[[130 141 106 123 127 106 134 126 134 113 128 130]
 [135 116 124 130 138 126 128 138 126 129 135 131]
 [123 135 110 121 121 115 132 117 124 120 146 132]
 [141 115 134 127 130 119 125 137 126 135 136 126]]
=>
[[141 123 135 130]
 [115 135 116 141]
 [134 110 124 106]
 [127 121 130 123]
 [130 121 138 127]
 [119 115 126 106]
 [125 132 128 134]
 [137 117 138 126]
 [126 124 126 134]
 [135 120 129 113]
 [136 146 135 128]
 [126 132 131 130]]

[[129 142 120 113 133 129 129 116]
 [122 125 127 126 119 113 131 130]
 [149 143 152 121 124 102 115 131]
 [117 117 137 128 108 109 147 142]
 [133 141 135 122 121 112 120 129]
 [122 129 142 127 124 127 133 123]]
=>
[[122 133 117 149 122 129]
 [129 141 117 143 125 142]
 [142 135 137 152 127 120]
 [127 122 128 121 126 113]
 [124 121 108 124 119 133]
 [127 112 109 102 113 129]
 [133 120 147 115 131 129]
 [123 129 142 131 130 116]]

[[126 123 130 121 138 131 122]
 [127 111 138 132 154 139 127]
 [112 131 111 121 121 127 125]
 [120 137 114 133 134 135 115]]
=>
[[120 112 127 126]
 [137 131 111 123]
 [114 111 138 130]
 [133 121 132 121]
 [134 121 154 138]
 [135 127 139 131]
 [115 125 127 122]]

[[131 127 121 119 135 120 122 118 132 124 127 121 120 140]
 [134 120 122 101 129 125 121 122 115 116 127 122 112 126]
 [113 128 133 149 121 131 128 141 124 121 126 133 111 137]
 [118 141 133 135 127 121 115 107 130 111 128 118 114 139]]
=>
[[118 113 134 131]
 [141 128 120 127]
 [133 133 122 121]
 [135 149 101 119]
 [127 121 129 135]
 [121 131 125 120]
 [115 128 121 122]
 [107 141 122 118]
 [130 124 115 132]
 [111 121 116 124]
 [128 126 127 127]
 [118 133 122 121]
 [114 111 112 120]
 [139 137 126 140]]

[[131 134 125 143 145 101 142 152 134 133 126 126]
 [130 122 133 131 121 133 131 117 128 131 131 131]
 [128 123 132 129 116 140 127 114 127 131 133 129]
 [123 123 132 121 111 148 115 108 123 128 134 127]]
=>
[[123 128 130 131]
 [123 123 122 134]
 [132 132 133 125]
 [121 129 131 143]
 [111 116 121 145]
 [148 140 133 101]
 [115 127 131 142]
 [108 114 117 152]
 [123 127 128 134]
 [128 131 131 133]
 [134 133 131 126]
 [127 129 131 126]]

[[143 150 120 134 131 143 132 139 106 127 133 131 132 143]
 [141 146 123 134 126 140 131 131 112 131 129 128 133 140]
 [135 133 142 134 132 126 138 130 133 130 136 124 118 136]
 [144 151 119 134 135 144 131 140 103 129 135 133 134 144]
 [135 135 140 134 132 128 139 131 135 130 137 126 120 136]
 [133 135 123 134 133 134 139 136 139 129 132 138 131 134]]
=>
[[133 135 144 135 141 143]
 [135 135 151 133 146 150]
 [123 140 119 142 123 120]
 [134 134 134 134 134 134]
 [133 132 135 132 126 131]
 [134 128 144 126 140 143]
 [139 139 131 138 131 132]
 [136 131 140 130 131 139]
 [139 135 103 133 112 106]
 [129 130 129 130 131 127]
 [132 137 135 136 129 133]
 [138 126 133 124 128 131]
 [131 120 134 118 133 132]
 [134 136 144 136 140 143]]

[[131 130 104 137 121 141 131 140 112 144]
 [138 102 129 138 120 110 152 111 124 112]
 [131 130 116 134 125 126 138 123 114 127]
 [124 141 122 128 134 122 127 132 126 132]
 [123 115 109 135 124 111 126 110 108 106]
 [137 122 122 118 118 135 124 132 117 121]
 [131 132 140 121 135 129 130 128 152 125]]
=>
[[131 137 123 124 131 138 131]
 [132 122 115 141 130 102 130]
 [140 122 109 122 116 129 104]
 [121 118 135 128 134 138 137]
 [135 118 124 134 125 120 121]
 [129 135 111 122 126 110 141]
 [130 124 126 127 138 152 131]
 [128 132 110 132 123 111 140]
 [152 117 108 126 114 124 112]
 [125 121 106 132 127 112 144]]
---
[[123 120 146]
 [130 139 139]
 [138 147 125]
 [140 149 119]]
=>
[[123 120]
 [130 139]]

[[141 153 122 123]
 [118 117 143 116]]
=>
[[141 153]
 [118 117]]

[[124 128 118 147]
 [111 107 131 154]
 [117 124 122 135]
 [124 139 121 113]]
=>
[[124 128]
 [111 107]]

[[107 113 131 122 129]
 [134 110 132 121 130]
 [134 120 128 125 127]
 [129 134 129 123 127]
 [122 108 133 120 131]]
=>
[[107 113]
 [134 110]]

[[126 125]
 [109 106]
 [126 125]
 [126 126]]
=>
[[126 125]
 [109 106]]

[[157 135 125]
 [150 117 117]
 [143 135 117]
 [145 126 117]]
=>
[[157 135]
 [150 117]]
